Below are the code and all the weights of a small trained network. Each question names an input and a class and asks about switching units off, where a switched-off unit gives its printed mean instead of its output.

import numpy as np


def w(rows, s, z=0):
    codes = np.array(rows[::2]) - 128.0
    scale = np.full(codes.shape[1], s)
    scale[-1] = z or s
    return codes * scale


def f(y):
    return np.maximum(y, 0)


def log_softmax(a):
    a = a - a.max(-1, keepdims=True)
    return a - np.log(np.exp(a).sum(-1, keepdims=True))


def net(x, mask):
    res = np.array(x, float).reshape(1, 7) / 4 @ E
    y = f(res @ A[0][:, :-1].T + A[0][:, -1])
    res = res + np.where(mask, y, B[0][:, -1]) @ B[0][:, :-1]
    return log_softmax(res[-1] @ U[:, :-1].T + U[:, -1])


A, B = {}, {}
E = w([
[73,223,226,201,193,213,79,73,193],'x0',
[129,132,120,128,124,126,128,130,129],'x1',
[122,190,228,90,129,94,183,230,96],'x2',
[134,77,147,194,148,41,52,218,199],'x3',
[130,126,131,125,129,127,128,127,125],'x4',
[254,224,110,52,219,161,161,90,214],'x5',
[63,158,168,28,33,68,72,63,201],'x6',
],0.0091)
A[0] = w([
[96,28,50,154,105,200,69,53,159,97],'N0',
[55,117,148,149,120,166,153,138,101,27],'N1',
[68,142,114,99,82,202,185,86,63,24],'N2',
[107,202,206,103,143,167,202,229,122,32],'N3',
[88,64,194,211,152,39,67,185,181,73],'N4',
[55,192,198,177,137,204,47,135,135,19],'N5',
[103,187,210,81,58,121,86,167,103,92],'N6',
[19,95,135,166,71,157,109,144,65,20],'N7',
[23,80,148,181,109,121,106,152,66,4],'N8',
[158,98,126,237,240,197,198,219,50,2],'N9',
[211,107,166,152,192,62,71,174,181,105],'N10',
[86,216,205,206,179,205,79,115,121,6],'N11',
[131,149,203,116,103,75,195,210,40,99],'N12',
[86,177,159,83,102,221,218,51,2,16],'N13',
],0.0077,0.0042)
B[0] = w([
[117,130,147,169,113,158,69,41,12,221],'N0',
[139,190,130,179,190,153,104,129,137,156],'N1',
[55,139,84,181,93,106,110,215,171,179],'N2',
[159,201,101,178,134,207,63,59,34,186],'N3',
[25,171,69,198,118,150,160,165,145,219],'N4',
[130,38,94,7,73,95,139,188,38,207],'N5',
[118,132,195,143,74,149,36,58,129,177],'N6',
[245,212,156,12,212,158,182,109,193,195],'N7',
[241,211,129,52,230,161,215,134,187,195],'N8',
[88,122,246,48,34,29,20,85,255,246],'N9',
[61,192,62,168,191,172,198,188,134,200],'N10',
[179,36,66,62,152,104,146,204,37,220],'N11',
[202,89,129,191,103,160,97,80,33,191],'N12',
[25,195,74,200,85,139,186,222,187,213],'N13',
],0.007,0.013)
U = w([
[241,231,131,41,242,207,244,75,223,249],'0',
[11,139,80,239,99,157,207,223,181,3],'1',
[36,127,240,22,43,17,30,63,239,177],'2',
[193,2,50,51,61,32,217,212,9,172],'3',
[160,133,142,242,168,207,57,35,36,58],'4',
],0.0078,0.0035)

Each question gives the input, the list of numbers given to net, and the class t.
The units are the neurons (one row each of A and B). Each row of codes is followed by its name. A weight is (code - 128) times the scale printed after its matrix; where a second scale follows, it is the last column's (A, B and U).
mask holds one flag per neuron, in row order. A switched-off neuron (its flag False) gives its mean, the last column of its row in B, instead of its output. The means were averaged over made-up inputs and are rounded, as every weight is.
A unit's drop is (log p(t) with every unit on - log p(t) with that unit switched off) / (log p(t) with every unit on - log p(t) with every unit switched off).
The circuit of an input: a set's keep is (log p(t) with only the set's units on - log p(t) with every unit switched off) / (log p(t) with every unit on - log p(t) with every unit switched off). Starting from the 12 units with the biggest drops (on a tie, the unit counted first), units are removed one at a time, each time the one whose removal leaves the highest keep (on an exact tie, the one counted first), for as long as the keep stays at least 0.8.
circuit, biggest first: the units of the circuit, biggest drop first
unit that matters most: the unit with the biggest drop
top k neurons: the k neurons with the biggest drops, biggest first
drop of u: that unit's drop, to one decimal
input [-3,-7,-1,3,5,-8,-1], class 0: top 2 neurons : [N8 N7]
input [0,-1,-3,-2,7,-6,-2], class 0: circuit, biggest first : [N7]
input [8,5,-8,3,3,-1,-5], class 3: top 2 neurons : [N11 N5]
input [2,7,-3,6,1,-5,2], class 1: top 2 neurons : [N4 N9]
input [7,5,-6,6,-7,-1,1], class 3: circuit, biggest first : [N5 N11]
input [-3,5,0,6,8,-6,6], class 0: circuit, biggest first : [N8 N7]
input [-8,8,-6,-5,-3,-7,8], class 2: top 2 neurons : [N11 N5]
input [-7,-6,3,-1,-8,-7,2], class 0: circuit, biggest first : [N7 N8]
input [1,1,4,-2,5,-2,-1], class 4: circuit, biggest first : [N12 N3]
input [-6,0,3,6,8,-8,3], class 0: circuit, biggest first : [N8 N7]
input [6,4,7,5,4,4,-6], class 4: top 2 neurons : [N3 N10]
input [6,8,-7,4,3,6,-6], class 4: top 2 neurons : [N7 N8]
input [7,-3,1,-4,-1,3,0], class 3: circuit, biggest first : [N11 N5]
input [3,7,3,5,-3,3,-7], class 2: circuit, biggest first : [N9]
input [6,-7,-1,4,4,-1,0], class 3: circuit, biggest first : [N5 N11]
input [8,1,-1,-4,5,-8,-4], class 0: top 3 neurons : [N7 N8 N1]
input [-8,-6,1,-8,8,-8,-3], class 0: circuit, biggest first : [N7 N8]
input [-2,7,8,8,-1,7,2], class 1: top 3 neurons : [N10 N7 N8]
input [2,-8,-1,4,-7,-2,3], class 1: top 2 neurons : [N9 N4]
input [-8,5,-3,8,5,6,4], class 1: unit that matters most : N10
input [6,-5,4,4,-1,-7,-8], class 2: top 2 neurons : [N9 N5]
input [-2,4,5,4,8,0,-5], class 2: top 4 neurons : [N9 N13 N0 N11]
input [8,5,-3,-6,7,-4,1], class 3: top 2 neurons : [N5 N11]
input [-6,4,8,1,-7,-7,4], class 4: top 2 neurons : [N12 N6]
input [-1,5,-4,-1,-5,-5,-6], class 2: drop of N9 : 0.9
